Here is a tiny trained network, its code and every weight. The questions are about switching its units off for an input and a class, where a switched-off unit gives its printed mean instead of its output.

import numpy as np


def w(rows, s, z=0):
    codes = np.array(rows[::2]) - 128.0
    scale = np.full(codes.shape[1], s)
    scale[-1] = z or s
    return codes * scale


def f(y):
    return np.maximum(y, 0)


def log_softmax(a):
    a = a - a.max(-1, keepdims=True)
    return a - np.log(np.exp(a).sum(-1, keepdims=True))


def net(x, mask):
    res = np.array(x, float).reshape(1, 4) / 4 @ E
    y = f(res @ A[0][:, :-1].T + A[0][:, -1])
    res = res + np.where(mask, y, B[0][:, -1]) @ B[0][:, :-1]
    return log_softmax(res[-1] @ U[:, :-1].T + U[:, -1])


A, B = {}, {}
E = w([
[191,144,77,184],'x0',
[56,137,105,188],'x1',
[146,133,205,187],'x2',
[132,253,129,109],'x3',
],0.011)
A[0] = w([
[189,145,77,178,56],'n0',
[31,154,105,184,46],'n1',
[113,246,141,87,51],'n2',
[159,135,124,145,131],'n3',
[140,126,71,123,139],'n4',
[153,148,251,177,96],'n5',
[94,130,34,30,105],'n6',
[215,125,171,48,30],'n7',
[122,33,125,119,111],'n8',
[45,132,203,50,3],'n9',
[167,143,98,162,41],'n10',
],0.022,0.0034)
B[0] = w([
[205,105,137,47,191],'n0',
[45,157,24,97,214],'n1',
[136,12,123,224,249],'n2',
[135,122,133,95,155],'n3',
[137,167,169,115,165],'n4',
[94,216,224,173,235],'n5',
[94,216,222,168,234],'n6',
[32,154,5,102,207],'n7',
[140,43,121,215,219],'n8',
[253,120,133,7,231],'n9',
[172,127,141,80,166],'n10',
],0.029,0.016)
U = w([
[132,229,254,152,143],'0',
[180,29,145,203,72],'1',
[249,137,161,10,254],'2',
[68,179,41,82,53],'3',
],0.0079,0.0028)

Each question gives the input, the list of numbers given to net, and the class t.
The units are the neurons (one row each of A and B). Each row of codes is followed by its name. A weight is (code - 128) times the scale printed after its matrix; where a second scale follows, it is the last column's (A, B and U).
mask holds one flag per neuron, in row order. A switched-off neuron (its flag False) gives its mean, the last column of its row in B, instead of its output. The means were averaged over made-up inputs and are rounded, as every weight is.
A unit's drop is (log p(t) with every unit on - log p(t) with that unit switched off) / (log p(t) with every unit on - log p(t) with every unit switched off).
The circuit of an input: a set's keep is (log p(t) with only the set's units on - log p(t) with every unit switched off) / (log p(t) with every unit on - log p(t) with every unit switched off). Starting from all 11 units, units are removed one at a time, each time the one whose removal leaves the highest keep (on an exact tie, the one counted first), for as long as the keep stays at least 0.8.
circuit, biggest first: the units of the circuit, biggest drop first
most important unit: the unit with the biggest drop
k most important neurons: the k neurons with the biggest drops, biggest first
drop of u: that unit's drop, to one decimal
input [-1,4,8,-7], class 0: most important unit => n5
input [3,-1,-2,4], class 1: 3 most important neurons => n9; n2; n5
input [-7,-7,-3,7], class 1: 3 most important neurons => n2; n1; n0
input [-4,5,-5,7], class 1: 2 most important neurons => n2; n5
input [-5,4,2,1], class 2: 2 most important neurons => n9; n7
input [8,-5,3,8], class 1: 2 most important neurons => n2; n9
input [0,8,-5,7], class 3: 2 most important neurons => n1; n8
input [-4,-8,6,3], class 3: 2 most important neurons => n7; n6
input [-5,3,-3,0], class 2: 3 most important neurons => n9; n5; n7
input [1,-7,-7,-3], class 0: 3 most important neurons => n6; n1; n4
input [6,8,3,0], class 3: 2 most important neurons => n1; n9
input [0,0,-6,-5], class 0: 2 most important neurons => n6; n2
input [-7,-4,5,4], class 2: drop of n6 => 0.8
input [-8,-2,4,1], class 2: drop of n9 => 3.7
input [-4,-7,-6,-1], class 3: circuit, biggest first => n7
input [6,2,5,0], class 2: drop of n6 => 1.5
